In the rows, 128 means zero.
Each row is followed by its class.
149,140,131,133,98,148,123,123,122,132,131,118,124,165,114,135,114,153,147,171,71,139,142,124,126,139,131,129,150,82,127,123,117,152,135,141,113,120 -> <53>
136,125,133,97,104,143,126,119,131,132,124,128,130,165,112,131,134,154,156,154,86,136,137,129,106,144,129,130,147,114,121,108,138,137,129,140,121,123 -> <53>
137,137,126,126,67,145,126,118,124,136,126,113,128,101,126,139,143,164,147,158,102,134,131,133,107,132,127,107,139,111,139,140,136,145,126,145,117,128 -> <46>
143,121,123,130,121,139,127,115,128,129,135,122,128,179,121,134,132,162,147,136,94,140,139,122,131,138,122,117,137,106,125,118,139,148,131,132,120,122 -> <70>
142,144,126,130,52,144,124,113,122,137,123,112,121,90,124,131,142,162,137,168,101,132,123,118,109,128,121,117,130,116,139,144,128,149,127,151,116,127 -> <46>
133,145,131,129,113,140,118,113,123,131,130,119,118,96,127,130,123,126,98,149,127,128,126,123,132,124,129,134,109,111,141,141,105,133,125,145,129,127 -> <69>
128,122,115,131,128,162,123,133,127,130,141,139,131,126,108,161,125,158,178,144,100,137,148,154,102,138,140,142,169,78,132,160,125,123,126,141,125,123 -> <53>
149,106,125,135,197,129,119,79,140,110,164,208,117,166,128,172,134,169,155,104,118,138,154,136,126,172,136,151,116,84,132,148,137,127,130,136,160,129 -> <53>
127,137,125,134,102,152,124,152,119,142,127,112,128,125,114,129,115,135,126,164,113,132,132,127,108,133,129,127,144,112,132,146,111,122,126,125,114,125 -> <49>
140,139,135,128,105,124,123,110,129,126,133,133,119,126,127,141,125,130,137,148,81,131,135,128,137,130,145,139,133,86,133,125,118,153,129,153,131,126 -> <70>
167,133,102,110,79,149,122,66,127,109,161,152,120,109,139,179,146,203,211,121,85,140,138,147,192,109,129,102,134,51,161,149,131,204,140,164,112,127 -> <70>
135,136,118,131,72,163,124,137,119,139,133,144,126,108,115,148,122,164,170,173,92,136,142,138,115,139,129,122,164,81,142,160,120,146,127,140,112,127 -> <70>
141,131,124,128,92,147,124,118,128,128,133,105,126,166,111,137,131,159,155,151,73,138,137,128,124,132,129,122,153,97,130,116,134,162,134,144,115,120 -> <70>
146,134,142,136,87,135,123,111,132,124,128,113,123,184,117,146,136,159,160,153,35,138,141,126,120,146,145,135,156,84,126,95,149,161,133,150,127,120 -> <70>
148,132,129,128,101,139,125,109,128,128,135,97,123,167,113,139,135,158,143,153,67,141,147,131,118,138,131,132,143,88,130,114,139,151,128,159,124,121 -> <53>
143,142,127,125,77,143,122,102,124,130,133,133,123,92,125,151,136,162,146,161,101,135,132,131,116,139,131,131,131,94,143,153,118,147,123,163,127,126 -> <46>
143,126,125,129,104,145,131,118,131,120,135,115,125,187,121,142,135,163,176,133,59,138,141,136,133,128,139,122,161,78,132,112,147,162,133,141,120,122 -> <70>
135,132,122,133,113,149,123,133,116,135,138,149,122,128,121,156,117,147,146,147,100,137,145,139,119,141,135,130,151,84,138,155,122,131,125,125,129,127 -> <53>
138,148,128,128,73,149,124,117,124,133,127,124,124,111,120,138,128,158,149,169,99,135,132,124,116,131,124,123,137,97,139,148,115,148,131,151,120,126 -> <53>
148,123,126,133,119,131,123,102,124,126,136,160,117,151,133,153,140,168,141,128,94,140,144,127,124,159,125,127,118,103,135,131,142,139,131,135,136,133 -> <53>
139,154,124,128,75,146,127,127,120,138,128,118,144,108,124,140,135,162,137,160,108,134,132,130,106,137,128,119,135,108,143,149,131,141,127,137,119,129 -> <46>
132,137,130,131,153,137,129,142,115,133,130,76,131,146,108,119,119,118,77,149,127,130,133,127,100,133,126,145,127,122,127,135,109,102,117,134,125,125 -> <49>
142,129,131,126,136,150,124,112,124,129,139,128,123,174,109,148,127,156,153,154,74,138,147,131,113,148,139,145,150,73,128,126,123,134,125,147,125,121 -> <53>
137,136,123,124,77,152,132,125,116,143,122,144,127,62,122,116,128,158,137,170,173,130,118,119,108,130,107,113,117,137,143,174,97,120,130,133,110,132 -> <46>
134,136,112,122,104,143,125,153,122,132,137,129,125,101,131,140,129,152,142,135,123,131,128,140,136,124,125,118,129,121,147,159,119,144,124,138,122,127 -> <47>
143,128,130,136,85,137,122,119,129,133,126,157,123,139,130,148,132,161,168,149,88,137,139,123,114,153,129,124,143,102,133,129,146,149,133,137,131,126 -> <46>
130,133,129,128,95,139,123,124,125,133,130,132,124,97,124,140,132,143,141,152,113,132,132,132,110,134,132,134,135,119,127,147,125,130,127,145,135,127 -> <69>
144,126,127,129,65,133,127,105,131,127,125,129,126,130,127,146,157,167,168,145,79,136,131,126,115,130,130,115,142,111,131,117,158,162,132,155,127,127 -> <46>
150,140,132,129,75,137,126,107,128,133,131,139,119,107,129,130,135,159,140,160,100,138,129,117,123,138,123,121,118,102,141,137,122,152,132,150,124,128 -> <46>
135,145,129,125,83,128,124,114,126,120,130,117,121,91,130,153,137,138,140,149,85,130,147,134,130,120,142,129,135,95,140,138,131,153,124,155,132,129 -> <46>
137,137,126,127,88,143,126,113,124,132,131,132,121,100,129,140,136,156,136,152,115,132,129,128,120,134,124,123,124,112,141,147,124,141,127,149,124,125 -> <69>
133,138,136,137,108,131,124,134,122,138,123,105,124,174,120,125,120,132,118,156,75,133,137,116,120,141,135,134,138,108,119,107,133,137,132,134,123,115 -> <49>
139,132,139,128,148,139,125,114,120,122,146,129,117,147,118,156,123,150,126,136,95,138,143,137,125,143,136,138,132,83,140,144,121,130,121,140,132,125 -> <53>
145,137,125,125,63,148,122,102,127,131,134,156,122,99,124,148,133,175,182,166,98,140,132,133,119,138,135,121,140,85,141,150,122,157,134,154,123,126 -> <46>
139,137,129,128,81,144,125,114,121,136,123,139,122,101,122,126,117,149,141,162,122,133,127,123,123,144,118,117,132,111,138,149,107,141,130,133,115,123 -> <48>
125,139,128,134,73,149,128,152,119,140,122,127,125,107,121,138,107,137,143,143,100,133,134,131,109,133,130,117,156,105,139,148,123,132,129,129,120,124 -> <49>

Each row is followed by its class.
126,118,125,127,123,112,126,142,120,114,143,128,127,126,120,138,124,123,110,129,126,114,115,135,144,115,132,131,106,148,111,129,157,127,134,131,130,147 -> cg
124,128,131,116,128,128,135,133,131,118,125,130,134,134,132,140,104,117,119,137,116,110,115,121,119,132,125,141,93,135,130,128,137,123,135,125,144,132 -> fc
130,141,136,137,135,123,101,107,126,116,119,129,130,127,143,131,121,128,136,126,117,105,137,127,109,119,130,141,115,145,149,123,110,115,135,134,128,127 -> Bm
136,97,139,138,125,132,109,126,104,163,130,132,128,131,129,121,138,123,118,115,151,135,134,131,134,138,133,134,141,141,147,127,124,127,137,133,129,151 -> Bm
138,128,140,124,136,146,133,132,116,128,124,135,123,129,125,130,119,117,126,129,135,118,124,120,134,134,129,142,116,128,147,137,111,132,144,125,137,146 -> Gj
128,119,143,147,115,115,117,140,118,131,130,126,125,121,133,126,107,120,127,117,129,101,132,135,118,139,140,137,119,115,135,121,154,142,141,139,148,157 -> Nr
136,134,128,120,162,133,120,111,109,125,130,128,131,136,131,118,126,141,125,133,133,134,127,141,126,119,143,130,103,126,127,118,134,133,133,127,120,121 -> ct
135,119,119,129,134,134,121,100,112,133,134,137,126,111,144,135,157,120,124,129,132,127,123,126,122,127,123,138,125,148,135,126,116,131,136,128,147,152 -> Bm
131,94,128,125,132,139,100,104,110,142,132,134,129,116,148,123,169,121,115,124,151,134,123,130,134,131,128,130,144,162,134,125,125,129,133,130,129,142 -> Bm
131,115,124,124,135,129,115,112,115,136,137,135,123,124,126,138,133,115,118,130,139,131,127,126,131,134,129,134,128,158,134,123,120,127,125,131,138,153 -> Bm
129,110,132,130,142,135,104,116,123,126,130,127,136,130,133,123,147,135,130,127,134,132,129,120,121,133,125,135,117,136,126,119,121,132,126,127,130,131 -> Bm
128,138,131,125,127,122,135,148,129,126,148,127,124,135,96,137,103,116,115,132,126,124,123,132,143,141,119,138,98,135,133,131,141,131,132,128,136,149 -> fc
121,124,128,131,133,111,122,137,115,114,135,130,134,131,126,127,122,131,114,130,128,117,116,140,136,118,138,125,107,135,102,129,155,126,135,137,126,132 -> ct
123,127,134,106,127,136,129,143,127,147,126,133,129,135,114,140,101,116,116,136,136,135,123,125,129,148,128,149,106,132,139,127,125,129,136,131,134,140 -> fc
113,117,129,106,124,140,141,135,135,120,134,129,128,131,123,142,122,120,105,140,126,137,116,116,130,138,120,140,109,124,120,133,138,135,131,118,131,134 -> fc
126,125,135,130,127,135,131,129,114,127,127,134,121,117,146,130,121,128,135,116,127,112,119,126,127,128,146,122,123,137,129,137,150,125,155,134,152,142 -> Nr
123,118,127,140,131,120,101,120,114,129,122,137,129,122,160,131,130,124,129,123,126,113,131,133,103,116,135,134,116,150,126,116,133,120,137,136,133,137 -> Nr
125,111,132,138,126,120,133,135,114,114,129,138,126,139,143,133,121,129,125,124,118,102,120,141,118,132,137,132,103,119,113,125,161,122,152,129,149,144 -> Nr
127,136,130,106,145,127,127,132,120,119,127,128,133,151,122,137,97,117,114,145,119,118,118,133,125,130,126,157,77,146,120,121,125,125,129,126,127,132 -> fc
131,128,135,121,140,133,133,132,135,123,144,129,128,141,101,129,100,97,112,137,123,120,124,123,131,151,118,151,97,130,151,133,123,127,126,122,142,149 -> fc
136,113,141,131,139,143,122,105,106,119,127,134,131,122,156,125,146,136,125,127,132,115,122,131,119,123,133,134,118,129,135,129,134,129,146,125,148,140 -> Bm
127,123,137,141,131,136,143,127,115,107,131,136,123,125,147,136,134,131,133,128,114,94,109,132,128,129,135,125,97,125,112,134,166,132,158,134,166,137 -> Nr
126,138,124,116,142,128,135,131,116,121,133,124,128,127,126,123,118,139,121,138,134,131,117,139,140,113,141,129,95,133,109,134,159,131,137,135,130,122 -> ct
132,118,133,134,134,133,122,100,123,122,130,131,132,118,145,129,149,128,133,131,125,120,130,130,112,132,127,134,127,132,136,122,120,128,137,131,145,132 -> Bm
128,119,134,124,125,128,132,131,94,131,130,138,119,117,150,137,120,127,117,120,141,113,114,137,143,121,148,123,124,154,113,141,167,131,149,134,141,148 -> Nr
127,125,135,145,134,120,132,125,112,110,137,133,123,118,134,127,136,131,130,126,123,110,117,137,125,124,136,123,113,124,112,130,158,128,145,136,157,135 -> Nr
126,116,133,114,133,138,112,118,125,145,134,126,119,123,120,134,138,114,121,124,142,140,122,125,133,134,126,137,125,151,142,125,112,130,136,130,125,145 -> Bm
125,119,133,124,127,123,111,133,120,143,127,129,130,134,125,126,118,120,121,130,129,125,127,132,121,140,134,140,114,134,136,117,134,122,129,132,134,140 -> fc
128,129,137,115,146,137,135,135,123,123,138,127,130,142,105,129,97,119,113,138,124,118,117,135,135,149,127,145,79,123,131,128,140,130,138,122,146,141 -> fc
137,132,141,108,140,142,128,136,119,141,127,130,129,140,118,119,101,127,122,129,141,130,130,134,135,140,128,140,105,135,137,130,127,125,132,127,126,128 -> fc
131,135,142,115,131,139,140,132,126,130,126,133,132,131,125,141,91,114,123,137,121,113,121,127,113,143,129,147,96,127,140,124,128,125,137,123,149,144 -> fc
130,134,132,129,140,128,161,139,119,123,137,124,127,136,109,129,108,127,118,138,125,115,120,136,142,141,127,140,111,114,125,131,143,126,139,126,140,153 -> fc
137,142,139,165,145,132,133,104,120,109,131,132,118,114,133,117,147,134,150,120,113,108,136,128,111,129,136,127,128,112,141,124,115,132,146,145,163,135 -> Nr

Each row is followed by its class. Each block has new classes.
150,127,118,127,125,121,123,127,127,127,122,113,119,147,130,120,116,136,129,135,120,109,130,112,130,116,119,114,126,128,100,138,131,128,124,131,137,114 -> A
119,123,125,118,136,141,138,135,135,139,104,105,129,123,138,112,113,135,109,142,115,132,137,118,131,97,132,127,119,139,134,124,136,136,117,133,120,125 -> Y
139,116,132,125,137,122,165,132,131,120,121,105,221,118,130,110,123,145,103,148,98,136,143,125,139,121,135,130,145,146,146,162,140,162,115,132,131,146 -> D
125,123,114,113,138,141,150,149,132,136,128,114,124,106,139,115,111,120,110,144,173,131,125,122,135,96,135,133,120,128,110,119,141,130,133,118,123,143 -> Y
119,114,129,126,130,126,155,121,114,146,116,102,104,123,133,81,109,157,95,142,123,132,169,94,143,109,138,109,124,155,173,172,123,132,150,126,135,138 -> Y
162,127,115,126,113,108,116,152,115,158,75,76,130,111,149,96,135,153,126,148,135,136,183,129,123,89,145,113,146,166,128,151,139,158,145,138,131,163 -> A
131,127,118,115,136,141,153,151,117,144,117,112,134,105,135,147,117,117,116,142,111,123,129,135,122,110,136,129,131,136,107,114,160,131,136,118,131,123 -> Y
125,129,129,145,140,130,139,127,126,129,148,103,120,124,119,129,118,121,114,129,132,128,120,98,125,121,142,125,123,146,108,131,133,140,116,124,129,127 -> Q
129,122,116,121,135,144,136,140,128,147,107,96,120,98,143,125,116,140,119,153,115,135,136,109,134,105,146,132,128,114,129,121,135,150,143,116,125,123 -> D
152,121,127,126,115,113,115,140,111,153,97,114,131,107,157,109,143,145,134,119,138,137,168,134,127,105,130,116,139,132,117,158,118,161,142,142,137,161 -> A
